Below are the code and all the weights of a small trained network. Each question names an input and a class and asks about switching units off, where a switched-off unit gives its printed mean instead of its output.

import numpy as np


def w(rows, s, z=0):
    codes = np.array(rows[::2]) - 128.0
    scale = np.full(codes.shape[1], s)
    scale[-1] = z or s
    return codes * scale


def f(y):
    return y / 2 * (1 + np.tanh(0.7978845608 * (y + 0.044715 * y**3)))


def log_softmax(a):
    a = a - a.max(-1, keepdims=True)
    return a - np.log(np.exp(a).sum(-1, keepdims=True))


def net(x, mask):
    res = np.array(x, float).reshape(1, 7) / 4 @ E
    y = f(res @ A[0][:, :-1].T + A[0][:, -1])
    res = res + np.where(mask, y, B[0][:, -1]) @ B[0][:, :-1]
    return log_softmax(res[-1] @ U[:, :-1].T + U[:, -1])


A, B = {}, {}
E = w([
[213,116,244,245,99,197,186,195],'x0',
[126,129,129,128,130,128,129,128],'x1',
[32,13,78,190,134,247,141,82],'x2',
[225,55,127,54,15,183,25,119],'x3',
[156,15,228,98,232,91,106,91],'x4',
[3,90,202,129,47,67,73,199],'x5',
[129,124,132,121,129,128,133,127],'x6',
],0.005)
A[0] = w([
[187,216,167,74,131,33,120,166,47],'neuron 0',
[57,182,129,198,229,86,208,159,28],'neuron 1',
[234,164,62,124,201,191,166,31,89],'neuron 2',
[165,35,243,77,230,82,116,95,5],'neuron 3',
[193,217,162,79,133,21,110,160,12],'neuron 4',
[234,162,54,116,206,193,180,52,69],'neuron 5',
[66,134,46,37,173,60,95,67,59],'neuron 6',
[66,137,51,29,160,62,101,61,37],'neuron 7',
[71,130,45,37,166,55,100,68,49],'neuron 8',
[176,36,235,82,228,76,107,100,57],'neuron 9',
[196,113,218,217,119,164,194,212,30],'neuron 10',
[2,31,84,200,146,243,122,22,109],'neuron 11',
[119,243,34,155,10,166,162,189,72],'neuron 12',
[67,188,128,206,223,82,197,150,61],'neuron 13',
[116,253,32,162,21,170,140,185,47],'neuron 14',
[239,74,123,84,42,178,26,139,79],'neuron 15',
[220,84,126,83,35,188,30,138,107],'neuron 16',
[195,119,222,220,127,167,186,199,26],'neuron 17',
[189,211,162,70,134,32,120,176,23],'neuron 18',
[7,86,182,124,45,58,75,188,18],'neuron 19',
[63,183,132,201,222,84,206,149,45],'neuron 20',
[241,162,49,118,203,190,183,36,60],'neuron 21',
],0.0047,0.0023)
B[0] = w([
[173,65,78,122,123,177,163,176,192],'neuron 0',
[121,72,154,56,16,115,176,43,211],'neuron 1',
[55,127,204,143,66,47,99,213,217],'neuron 2',
[98,69,46,192,166,91,102,99,193],'neuron 3',
[201,20,61,128,96,193,178,193,187],'neuron 4',
[49,109,211,147,59,51,85,212,213],'neuron 5',
[171,166,130,180,61,200,81,106,215],'neuron 6',
[192,179,142,213,19,220,47,94,207],'neuron 7',
[177,169,128,187,45,212,64,101,209],'neuron 8',
[87,64,30,206,200,90,99,86,206],'neuron 9',
[170,204,112,190,24,226,32,62,208],'neuron 10',
[242,66,69,87,125,200,200,254,251],'neuron 11',
[89,59,63,185,218,72,103,78,236],'neuron 12',
[111,86,144,54,46,116,167,54,216],'neuron 13',
[91,31,49,194,220,53,99,75,227],'neuron 14',
[75,108,142,49,79,100,197,38,228],'neuron 15',
[88,108,150,58,97,94,194,50,231],'neuron 16',
[159,173,116,178,39,201,54,69,204],'neuron 17',
[208,24,62,118,103,195,175,204,185],'neuron 18',
[73,149,223,143,84,65,98,228,205],'neuron 19',
[117,79,146,57,30,115,168,50,211],'neuron 20',
[65,118,198,149,72,63,99,200,219],'neuron 21',
],0.0065,0.0033)
U = w([
[178,185,132,189,74,203,47,78,79],'0',
[102,100,150,27,88,97,199,32,78],'1',
[209,67,79,110,142,177,190,254,84],'2',
[55,142,208,147,112,52,80,240,89],'3',
[99,82,59,201,231,73,95,66,98],'4',
[134,159,137,118,152,132,129,131,247],'5',
[129,154,135,105,156,130,139,124,237],'6',
[132,232,153,97,238,135,141,128,77],'7',
],0.01,0.013)

Each question gives the input, the list of numbers given to net, and the class t.
The units are the neurons (one row each of A and B). Each row of codes is followed by its name. A weight is (code - 128) times the scale printed after its matrix; where a second scale follows, it is the last column's (A, B and U).
mask holds one flag per neuron, in row order. A switched-off neuron (its flag False) gives its mean, the last column of its row in B, instead of its output. The means were averaged over made-up inputs and are rounded, as every weight is.
A unit's drop is (log p(t) with every unit on - log p(t) with that unit switched off) / (log p(t) with every unit on - log p(t) with every unit switched off).
The circuit of an input: a set's keep is (log p(t) with only the set's units on - log p(t) with every unit switched off) / (log p(t) with every unit on - log p(t) with every unit switched off). Starting from the 12 units with the biggest drops (on a tie, the unit counted first), units are removed one at a time, each time the one whose removal leaves the highest keep (on an exact tie, the one counted first), for as long as the keep stays at least 0.8.
circuit, biggest first: the units of the circuit, biggest drop first
k most important neurons: the k neurons with the biggest drops, biggest first
drop when u is switched off: that unit's drop, to one decimal
input [6,-1,0,3,5,1,0], class 0: circuit, biggest first : neuron 10
input [-4,4,0,-6,-1,3,-5], class 1: circuit, biggest first : neuron 1; neuron 20
input [3,1,1,-3,-8,0,0], class 4: circuit, biggest first : neuron 14; neuron 12
input [4,4,-6,5,7,0,1], class 4: 3 most important neurons : neuron 9; neuron 3; neuron 11
input [-8,-5,-4,-4,-6,-1,4], class 0: 3 most important neurons : neuron 7; neuron 8; neuron 6
input [7,-6,-8,-2,0,-2,0], class 2: 3 most important neurons : neuron 18; neuron 4; neuron 0
input [1,3,-2,-1,-6,-3,-5], class 4: circuit, biggest first : neuron 14; neuron 12
input [7,-1,2,-2,3,-7,3], class 0: 3 most important neurons : neuron 10; neuron 17; neuron 19
input [-4,-1,-5,-3,-8,-8,-5], class 3: circuit, biggest first : neuron 5; neuron 2
input [1,-3,0,2,6,5,-5], class 4: circuit, biggest first : neuron 9; neuron 3
input [1,8,2,8,-1,5,-2], class 1: 2 most important neurons : neuron 15; neuron 16
input [-8,1,-8,-5,4,8,5], class 0: 3 most important neurons : neuron 7; neuron 8; neuron 6
input [1,-4,8,-8,7,4,-4], class 1: 3 most important neurons : neuron 1; neuron 20; neuron 13
input [0,-5,6,8,-1,6,0], class 1: circuit, biggest first : neuron 15
input [6,-3,-7,-1,-8,-5,3], class 4: 3 most important neurons : neuron 14; neuron 12; neuron 11
input [-6,4,-1,-7,7,-2,0], class 1: 3 most important neurons : neuron 1; neuron 20; neuron 13
input [-7,0,4,-1,-8,6,1], class 4: 3 most important neurons : neuron 14; neuron 12; neuron 10
input [8,5,-7,-7,-4,-4,-5], class 0: 2 most important neurons : neuron 10; neuron 17
input [-8,-2,-8,0,0,-3,6], class 0: 2 most important neurons : neuron 7; neuron 8
input [7,2,6,-5,-8,1,0], class 4: circuit, biggest first : neuron 14
input [-3,5,3,3,-5,0,-5], class 4: 2 most important neurons : neuron 14; neuron 12
input [7,-7,1,-7,-1,-7,-7], class 0: 2 most important neurons : neuron 10; neuron 17
input [-6,4,-8,-8,1,4,2], class 1: drop when neuron 1 is switched off : 0.9
input [0,-1,-4,-8,2,3,8], class 1: drop when neuron 1 is switched off : 0.1
input [4,-5,-1,-6,-2,-8,-8], class 3: drop when neuron 21 is switched off : 0.2
input [2,3,6,0,5,-7,-4], class 3: drop when neuron 21 is switched off : 0.3
input [-4,3,2,8,-5,1,-2], class 1: circuit, biggest first : neuron 15
input [5,-7,-3,-7,-6,4,3], class 1: circuit, biggest first : neuron 1; neuron 20
